Below is a small trained network, with its code and all its weights. Each question gives an input and a class and asks what happens when units are switched off, that is, made to give their printed mean instead of their output.

import numpy as np


def w(rows, s, z=0):
    codes = np.array(rows[::2]) - 128.0
    scale = np.full(codes.shape[1], s)
    scale[-1] = z or s
    return codes * scale


def norm(h):
    return h / np.sqrt((h * h).mean(-1, keepdims=True) + 1e-5)


def f(y):
    return y / 2 * (1 + np.tanh(0.7978845608 * (y + 0.044715 * y**3)))


def log_softmax(a):
    a = a - a.max(-1, keepdims=True)
    return a - np.log(np.exp(a).sum(-1, keepdims=True))


def net(x, mask):
    res = np.array(x, float).reshape(1, 7) / 4 @ E
    u = 0
    for l in range(3):
        y = f(norm(res) @ A[l][:, :-1].T + A[l][:, -1])
        res = res + np.where(mask[u : u + 8], y, B[l][:, -1]) @ B[l][:, :-1]
        u += 8
    return log_softmax(norm(res)[-1] @ U[:, :-1].T + U[:, -1])


A, B = {}, {}
E = w([
[165,55,186],'x0',
[254,193,138],'x1',
[191,77,96],'x2',
[88,103,29],'x3',
[253,154,32],'x4',
[142,147,169],'x5',
[168,247,134],'x6',
],0.0052)
A[0] = w([
[239,152,71,123],'L0N0',
[52,196,166,153],'L0N1',
[107,53,105,84],'L0N2',
[165,160,252,248],'L0N3',
[154,249,116,166],'L0N4',
[57,56,99,80],'L0N5',
[241,143,55,180],'L0N6',
[58,254,137,70],'L0N7',
],0.0082,0.0017)
B[0] = w([
[112,153,151,231],'L0N0',
[171,234,66,189],'L0N1',
[56,95,157,159],'L0N2',
[138,97,191,243],'L0N3',
[163,82,212,210],'L0N4',
[201,3,121,190],'L0N5',
[67,167,167,253],'L0N6',
[67,188,87,194],'L0N7',
],0.0056,0.0039)
A[1] = w([
[204,64,175,137],'L1N0',
[2,112,5,158],'L1N1',
[249,81,161,41],'L1N2',
[110,93,193,11],'L1N3',
[151,85,183,69],'L1N4',
[204,152,175,191],'L1N5',
[174,167,160,164],'L1N6',
[59,215,96,209],'L1N7',
],0.0084,0.0012)
B[1] = w([
[164,161,155,187],'L1N0',
[237,28,103,255],'L1N1',
[103,207,2,180],'L1N2',
[221,90,113,153],'L1N3',
[61,157,130,159],'L1N4',
[54,94,122,195],'L1N5',
[95,151,48,173],'L1N6',
[136,207,119,201],'L1N7',
],0.0049,0.0045)
A[2] = w([
[74,191,201,252],'L2N0',
[141,124,84,242],'L2N1',
[152,162,156,67],'L2N2',
[213,154,252,87],'L2N3',
[207,64,116,117],'L2N4',
[160,201,109,157],'L2N5',
[27,210,96,130],'L2N6',
[105,47,79,196],'L2N7',
],0.011,0.003)
B[2] = w([
[173,151,189,253],'L2N0',
[174,167,164,181],'L2N1',
[51,11,170,144],'L2N2',
[136,3,244,233],'L2N3',
[216,138,123,194],'L2N4',
[179,109,205,208],'L2N5',
[181,165,102,199],'L2N6',
[96,81,170,217],'L2N7',
],0.008,0.0057)
U = w([
[7,173,64,1],'0',
[76,50,58,111],'1',
[149,78,250,159],'2',
[134,251,134,164],'3',
],0.013,0.0099)

Each question gives the input, the list of numbers given to net, and the class t.
The units are the neurons (one row each of A and B). Each row of codes is followed by its name. A weight is (code - 128) times the scale printed after its matrix; where a second scale follows, it is the last column's (A, B and U).
mask holds one flag per neuron, layer by layer. A switched-off neuron (its flag False) gives its mean, the last column of its row in B, instead of its output. The means were averaged over made-up inputs and are rounded, as every weight is.
A unit's drop is (log p(t) with every unit on - log p(t) with that unit switched off) / (log p(t) with every unit on - log p(t) with every unit switched off).
The circuit of an input: a set's keep is (log p(t) with only the set's units on - log p(t) with every unit switched off) / (log p(t) with every unit on - log p(t) with every unit switched off). Starting from the 12 units with the biggest drops (on a tie, the unit counted first), units are removed one at a time, each time the one whose removal leaves the highest keep (on an exact tie, the one counted first), for as long as the keep stays at least 0.8.
circuit, biggest first: the units of the circuit, biggest drop first
unit that matters most: the unit with the biggest drop
top k neurons: the k neurons with the biggest drops, biggest first
k most important neurons of layer l: the k neurons of layer l with the biggest drops, biggest first
drop when u is switched off: that unit's drop, to one decimal
input [-2,-2,-6,-1,5,-1,-6], class 1: circuit, biggest first : (L2N0, L2N3)
input [7,2,8,3,4,6,-6], class 3: top neuron : (L1N2)
input [0,8,-6,0,3,-3,-8], class 3: top 3 neurons : (L1N1, L1N6, L1N5)
input [-3,2,7,1,-2,0,-3], class 1: top 3 neurons : (L2N0, L2N5, L2N3)
input [-6,-3,-1,-7,3,2,1], class 3: 2 most important neurons of layer 1 : (L1N1, L1N6)
input [-6,-6,3,4,-6,-5,7], class 3: top 2 neurons : (L0N1, L1N7)
input [-3,-4,1,8,-7,7,-3], class 1: top 3 neurons : (L2N3, L2N0, L2N5)
input [3,-4,-6,0,1,2,2], class 3: top 2 neurons : (L0N1, L2N3)
input [1,-1,4,-4,8,4,-6], class 3: top 2 neurons : (L1N2, L2N3)
input [-8,4,-1,7,-8,-7,-4], class 1: top 2 neurons : (L1N1, L2N3)
input [-3,-3,-2,1,-6,-7,3], class 3: top 2 neurons : (L0N1, L1N7)
input [2,-4,-8,-1,-3,1,-4], class 1: 3 most important neurons of layer 0 : (L0N4, L0N5, L0N6)
input [7,7,5,7,6,-6,0], class 3: drop when L1N1 is switched off : 0.1
input [-7,7,-4,0,-2,-5,-7], class 3: drop when L0N1 is switched off : 0.1
input [2,-2,0,4,-4,-6,8], class 3: drop when L0N5 is switched off : 0.0
input [-5,-1,-2,-3,1,0,-8], class 1: unit that matters most : L2N0
input [-7,2,-3,7,-8,2,-6], class 1: 3 most important neurons of layer 2 : (L2N3, L2N0, L2N5)
